Here is a tiny trained network, its code and every weight. The questions are about switching its units off for an input and a class, where a switched-off unit gives its printed mean instead of its output.

import numpy as np


def w(rows, s, z=0):
    codes = np.array(rows[::2]) - 128.0
    scale = np.full(codes.shape[1], s)
    scale[-1] = z or s
    return codes * scale


def norm(h):
    return h / np.sqrt((h * h).mean(-1, keepdims=True) + 1e-5)


def f(y):
    return np.maximum(y, 0)


def log_softmax(a):
    a = a - a.max(-1, keepdims=True)
    return a - np.log(np.exp(a).sum(-1, keepdims=True))


def net(x, mask):
    res = np.array(x, float).reshape(1, 5) / 4 @ E
    u = 0
    for l in range(4):
        y = f(norm(res) @ A[l][:, :-1].T + A[l][:, -1])
        res = res + np.where(mask[u : u + 10], y, B[l][:, -1]) @ B[l][:, :-1]
        u += 10
    return log_softmax(norm(res)[-1] @ U[:, :-1].T + U[:, -1])


A, B = {}, {}
E = w([
[122,203,252,138],'x0',
[208,26,208,32],'x1',
[77,183,94,21],'x2',
[126,126,129,130],'x3',
[129,128,129,128],'x4',
],0.0041)
A[0] = w([
[84,207,111,59,98],'L0N1',
[119,123,177,100,159],'L0N2',
[122,136,141,11,108],'L0N3',
[254,48,177,202,137],'L0N4',
[182,152,146,25,101],'L0N5',
[95,51,133,98,110],'L0N6',
[57,124,126,48,4],'L0N7',
[200,61,86,85,66],'L0N8',
[111,117,232,103,107],'L0N9',
[33,69,19,192,121],'L0N10',
],0.0056,0.0029)
B[0] = w([
[28,89,163,170,190],'L0N1',
[190,124,198,85,173],'L0N2',
[50,42,148,182,192],'L0N3',
[2,91,116,112,253],'L0N4',
[112,98,129,101,185],'L0N5',
[208,172,63,47,166],'L0N6',
[47,128,145,48,150],'L0N7',
[148,240,146,105,185],'L0N8',
[237,160,94,124,185],'L0N9',
[171,202,115,105,233],'L0N10',
],0.0042,0.0041)
A[1] = w([
[117,49,88,158,114],'L1N1',
[130,207,194,149,33],'L1N2',
[106,178,150,144,58],'L1N3',
[129,158,161,133,46],'L1N4',
[124,136,195,171,164],'L1N5',
[117,131,134,117,35],'L1N6',
[152,64,132,254,111],'L1N7',
[105,142,121,71,16],'L1N8',
[183,74,146,200,111],'L1N9',
[185,126,69,131,7],'L1N10',
],0.0069,0.002)
B[1] = w([
[107,187,149,38,217],'L1N1',
[233,172,150,74,216],'L1N2',
[185,122,93,117,190],'L1N3',
[192,150,127,46,153],'L1N4',
[104,230,86,75,243],'L1N5',
[133,124,184,156,128],'L1N6',
[2,77,159,30,253],'L1N7',
[79,53,190,142,173],'L1N8',
[27,196,92,2,209],'L1N9',
[168,126,45,44,164],'L1N10',
],0.0046,0.0023)
A[2] = w([
[180,235,184,110,16],'L2N1',
[123,154,104,136,68],'L2N2',
[145,149,154,135,67],'L2N3',
[61,88,171,182,221],'L2N4',
[116,181,115,147,59],'L2N5',
[128,167,112,121,72],'L2N6',
[82,169,116,119,126],'L2N7',
[111,225,102,185,4],'L2N8',
[159,132,149,67,125],'L2N9',
[2,117,173,138,142],'L2N10',
],0.0081,0.0022)
B[2] = w([
[156,174,141,127,205],'L2N1',
[150,148,186,191,153],'L2N2',
[136,155,117,113,139],'L2N3',
[96,119,159,2,174],'L2N4',
[117,77,137,177,171],'L2N5',
[143,76,114,145,161],'L2N6',
[128,33,130,124,219],'L2N7',
[142,29,143,231,204],'L2N8',
[142,134,144,201,216],'L2N9',
[109,116,151,72,253],'L2N10',
],0.0059,0.0044)
A[3] = w([
[215,78,184,104,111],'L3N1',
[90,157,77,216,144],'L3N2',
[160,120,83,115,8],'L3N3',
[132,206,167,114,197],'L3N4',
[111,101,31,79,142],'L3N5',
[149,133,40,111,61],'L3N6',
[143,117,64,120,73],'L3N7',
[135,96,83,120,36],'L3N8',
[183,117,45,104,18],'L3N9',
[255,44,143,42,128],'L3N10',
],0.0082,0.0018)
B[3] = w([
[93,103,55,197,202],'L3N1',
[119,35,80,163,189],'L3N2',
[183,152,143,166,141],'L3N3',
[183,132,42,66,179],'L3N4',
[160,185,253,85,228],'L3N5',
[168,188,148,104,164],'L3N6',
[171,178,166,85,157],'L3N7',
[143,159,168,106,153],'L3N8',
[172,149,148,147,162],'L3N9',
[105,118,71,239,254],'L3N10',
],0.0064,0.0052)
U = w([
[95,79,103,214,248],'0',
[26,130,184,20,88],'1',
[228,254,152,118,54],'2',
],0.0095,0.0017)

Each question gives the input, the list of numbers given to net, and the class t.
The units are the neurons (one row each of A and B). Each row of codes is followed by its name. A weight is (code - 128) times the scale printed after its matrix; where a second scale follows, it is the last column's (A, B and U).
mask holds one flag per neuron, layer by layer. A switched-off neuron (its flag False) gives its mean, the last column of its row in B, instead of its output. The means were averaged over made-up inputs and are rounded, as every weight is.
A unit's drop is (log p(t) with every unit on - log p(t) with that unit switched off) / (log p(t) with every unit on - log p(t) with every unit switched off).
The circuit of an input: a set's keep is (log p(t) with only the set's units on - log p(t) with every unit switched off) / (log p(t) with every unit on - log p(t) with every unit switched off). Starting from the 12 units with the biggest drops (on a tie, the unit counted first), units are removed one at a time, each time the one whose removal leaves the highest keep (on an exact tie, the one counted first), for as long as the keep stays at least 0.8.
units of the circuit, in order: the units of the circuit, biggest drop first
most important unit: the unit with the biggest drop
top k neurons: the k neurons with the biggest drops, biggest first
k most important neurons of layer l: the k neurons of layer l with the biggest drops, biggest first
drop of u: that unit's drop, to one decimal
input [8,-1,7,-5,-7], class 2: top 2 neurons -> (L0N4 L1N2)
input [4,3,2,8,-5], class 2: units of the circuit, in order -> (L0N9)
input [-1,-7,-8,5,-4], class 1: units of the circuit, in order -> (L1N7 L2N4)
input [7,7,2,6,-8], class 0: units of the circuit, in order -> (L3N1 L3N10 L3N5)
input [6,1,-6,4,-1], class 1: units of the circuit, in order -> (L1N7 L1N9)
input [4,-5,4,-3,-7], class 0: top 2 neurons -> (L0N4 L2N8)
input [-2,5,5,1,3], class 0: top 2 neurons -> (L0N4 L3N10)
input [6,3,-7,-8,-1], class 1: top 4 neurons -> (L0N4 L1N7 L0N10 L0N8)
input [6,-8,7,-7,-2], class 0: top 2 neurons -> (L2N8 L0N4)
input [-3,5,5,8,-8], class 0: 2 most important neurons of layer 0 -> (L0N4 L0N6)
input [3,-7,7,0,2], class 0: top 3 neurons -> (L2N8 L0N4 L1N7)
input [0,6,-7,-3,-7], class 1: top 3 neurons -> (L0N4 L1N9 L0N10)
input [0,2,0,8,1], class 0: 2 most important neurons of layer 0 -> (L0N9 L0N6)
input [-7,-1,-5,-1,-3], class 2: most important unit -> L0N10
input [-7,-2,-5,-6,5], class 2: drop of L0N10 -> 0.5
